Here is a tiny trained network, its code and every weight. The questions are about switching its units off for an input and a target symbol, where a switched-off unit gives its printed mean instead of its output.

import numpy as np


def w(rows, s, z=0):
    codes = np.array(rows[::2]) - 128.0
    scale = np.full(codes.shape[1], s)
    scale[-1] = z or s
    return codes * scale


def f(y):
    return np.maximum(y, 0)


def softmax(a):
    e = np.exp(a - a.max(-1, keepdims=True))
    return e / e.sum(-1, keepdims=True)


def log_softmax(a):
    a = a - a.max(-1, keepdims=True)
    return a - np.log(np.exp(a).sum(-1, keepdims=True))


def net(x, mask):
    ids = ['ΓΔΛΨΩαβεηθμξτφ'.index(c) for c in x.split()]
    T = len(ids)
    res = E[ids] + P[:T]
    u = 0
    for l in range(2):
        r = res
        for j in range(3):
            rows = slice(2 * j, 2 * j + 2)
            q, k, v = (r @ M[l][rows].T for M in (Q, K, V))
            z = softmax(np.where(np.tri(T) > 0, q @ k.T / 2**0.5, -1e9)) @ v
            o = O[l][rows]
            res = res + np.where(mask[u + j], z, o[:, -1]) @ o[:, :-1]
        u += 3
        y = f(res @ A[l][:, :-1].T + A[l][:, -1])
        res = res + np.where(mask[u : u + 4], y, B[l][:, -1]) @ B[l][:, :-1]
        u += 4
    return log_softmax(res[-1] @ U[:, :-1].T + U[:, -1])


Q, K, V, O, A, B = {}, {}, {}, {}, {}, {}
E = w([
[162,113,47,140],'Γ',
[128,128,233,154],'Δ',
[102,133,182,75],'Λ',
[128,123,123,140],'Ψ',
[151,150,101,104],'Ω',
[145,175,135,188],'α',
[121,71,171,110],'β',
[109,142,121,172],'ε',
[173,138,174,104],'η',
[137,143,87,73],'θ',
[177,159,62,123],'μ',
[125,176,162,136],'ξ',
[253,99,127,186],'τ',
[75,155,149,103],'φ',
],0.025)
P = w([
[124,252,255,106],'0',
[54,122,107,155],'1',
[56,139,130,165],'2',
[50,130,102,155],'3',
[58,151,163,168],'4',
[82,158,99,145],'5',
],0.0059)
Q[0] = w([
[92,40,104,130],'0.h1',
[156,182,137,101],'0.h1',
[200,249,111,134],'0.h2',
[183,92,145,172],'0.h2',
[139,62,131,155],'0.h3',
[91,96,203,178],'0.h3',
],0.019)
K[0] = w([
[238,53,102,99],'0.h1',
[117,198,156,132],'0.h1',
[52,125,92,254],'0.h2',
[205,113,139,137],'0.h2',
[170,99,167,209],'0.h3',
[91,182,205,159],'0.h3',
],0.016)
V[0] = w([
[74,120,185,166],'0.h1',
[85,230,90,151],'0.h1',
[133,94,151,109],'0.h2',
[80,94,110,195],'0.h2',
[96,255,181,215],'0.h3',
[71,184,83,146],'0.h3',
],0.0089)
O[0] = w([
[89,108,180,150,188],'0.h1',
[95,60,60,119,191],'0.h1',
[144,161,131,126,104],'0.h2',
[89,97,221,157,115],'0.h2',
[138,102,2,105,254],'0.h3',
[101,46,107,174,136],'0.h3',
],0.008,0.0082)
A[0] = w([
[95,84,213,71,6],'0.n1',
[183,56,32,82,4],'0.n2',
[58,111,118,186,69],'0.n3',
[97,187,67,255,40],'0.n4',
],0.0086,0.0028)
B[0] = w([
[165,162,105,101,149],'0.n1',
[153,156,236,143,244],'0.n2',
[120,181,113,208,204],'0.n3',
[182,91,213,9,255],'0.n4',
],0.013,0.005)
Q[1] = w([
[106,197,55,180],'1.h1',
[222,49,120,150],'1.h1',
[169,197,59,214],'1.h2',
[61,176,106,117],'1.h2',
[4,168,118,99],'1.h3',
[187,106,163,31],'1.h3',
],0.017)
K[1] = w([
[101,6,95,142],'1.h1',
[48,160,174,121],'1.h1',
[138,43,160,226],'1.h2',
[78,18,110,97],'1.h2',
[22,21,113,87],'1.h3',
[125,196,145,42],'1.h3',
],0.017)
V[1] = w([
[77,175,124,77],'1.h1',
[143,138,198,128],'1.h1',
[192,254,59,117],'1.h2',
[103,119,71,151],'1.h2',
[48,78,206,40],'1.h3',
[64,205,47,132],'1.h3',
],0.013)
O[1] = w([
[117,161,82,59,138],'1.h1',
[206,144,87,142,194],'1.h1',
[121,254,122,185,254],'1.h2',
[69,121,183,165,55],'1.h2',
[224,128,41,20,117],'1.h3',
[54,171,38,115,82],'1.h3',
],0.0091,0.016)
A[1] = w([
[68,118,97,130,112],'1.n1',
[69,103,169,203,89],'1.n2',
[119,118,233,37,253],'1.n3',
[116,2,186,25,71],'1.n4',
],0.0089,0.006)
B[1] = w([
[165,124,88,152,162],'1.n1',
[170,109,106,22,211],'1.n2',
[42,80,13,208,255],'1.n3',
[53,80,249,67,231],'1.n4',
],0.013,0.0065)
U = w([
[137,109,122,174,112],'Γ',
[130,113,119,108,206],'Δ',
[116,151,148,1,62],'Λ',
[88,108,85,162,205],'Ψ',
[109,144,179,127,157],'Ω',
[160,92,175,78,91],'α',
[170,118,130,94,59],'β',
[87,128,187,76,152],'ε',
[69,184,168,142,97],'η',
[122,142,157,97,93],'θ',
[186,119,176,157,47],'μ',
[145,98,104,153,102],'ξ',
[109,160,203,24,147],'τ',
[72,123,161,127,254],'φ',
],0.0097,0.0058)

Each question gives the input, a string of symbols that net reads in full, and the target symbol t.
The units are the heads (2 rows each of Q, K, V and O) and the neurons (one row each of A and B). Each row of codes is followed by its name. A weight is (code - 128) times the scale printed after its matrix; where a second scale follows, it is the last column's (O, A, B and U).
mask holds one flag per unit, layer by layer, with each layer's heads first. A switched-off unit (its flag False) gives its mean, the last column of its rows in O or B, instead of its output. The means were averaged over made-up inputs and are rounded, as every weight is.
A unit's drop is (log p(t) with every unit on - log p(t) with that unit switched off) / (log p(t) with every unit on - log p(t) with every unit switched off).
The circuit of an input: a set's keep is (log p(t) with only the set's units on - log p(t) with every unit switched off) / (log p(t) with every unit on - log p(t) with every unit switched off). Starting from the 12 units with the biggest drops (on a tie, the unit counted first), units are removed one at a time, each time the one whose removal leaves the highest keep (on an exact tie, the one counted first), for as long as the keep stays at least 0.8.
units of the circuit, in order: the units of the circuit, biggest drop first
most important unit: the unit with the biggest drop
top k neurons: the k neurons with the biggest drops, biggest first
k most important neurons of layer l: the k neurons of layer l with the biggest drops, biggest first
which heads matter: for each layer, one digit per head in row order, 1 if its drop is at least 0.15 and else 0, layers parted by /
input η ε η φ Ψ, target η: which heads matter -> 111 / 011
input μ η ε η α, target μ: which heads matter -> 110 / 111
input β η ε η Γ η, target β: top neuron -> 0.n1
input τ Δ Ω α τ μ, target τ: 2 most important neurons of layer 1 -> 1.n2, 1.n3
input Λ Λ η φ μ, target Λ: units of the circuit, in order -> 1.h3, 1.h1, 0.n1
input β β η η, target β: which heads matter -> 101 / 111
input Ψ μ Λ ε η, target Ψ: units of the circuit, in order -> 1.n3, 0.h3, 1.h2
input Ψ η α φ, target Ψ: units of the circuit, in order -> 1.h3, 0.n4, 0.n2
input η η η Λ Λ ε, target η: 2 most important neurons of layer 0 -> 0.n4, 0.n2
input β Ψ τ, target μ: 2 most important neurons of layer 0 -> 0.n4, 0.n3
input ε φ η η η, target ε: top 3 neurons -> 1.n4, 1.n3, 0.n3
input φ ξ η α η, target φ: 3 most important neurons of layer 1 -> 1.n3, 1.n4, 1.n2
input Γ η Λ, target Λ: which heads matter -> 010 / 001
input μ ξ τ Ψ β, target μ: most important unit -> 0.n2
input τ η η Λ μ α, target τ: top 2 neurons -> 1.n2, 0.n4
input ε φ θ ξ, target Ψ: which heads matter -> 110 / 001
input Λ τ η μ, target Λ: which heads matter -> 001 / 101
input φ α Ω Ψ, target φ: 2 most important neurons of layer 0 -> 0.n2, 0.n4
input η β Ψ, target η: top 3 neurons -> 0.n4, 0.n3, 1.n2
input Λ α β τ η, target Λ: units of the circuit, in order -> 1.h3
input Γ φ Ω, target Ψ: 2 most important neurons of layer 0 -> 0.n3, 0.n4
input θ α μ α η Λ, target Λ: top 3 neurons -> 0.n3, 1.n3, 0.n2
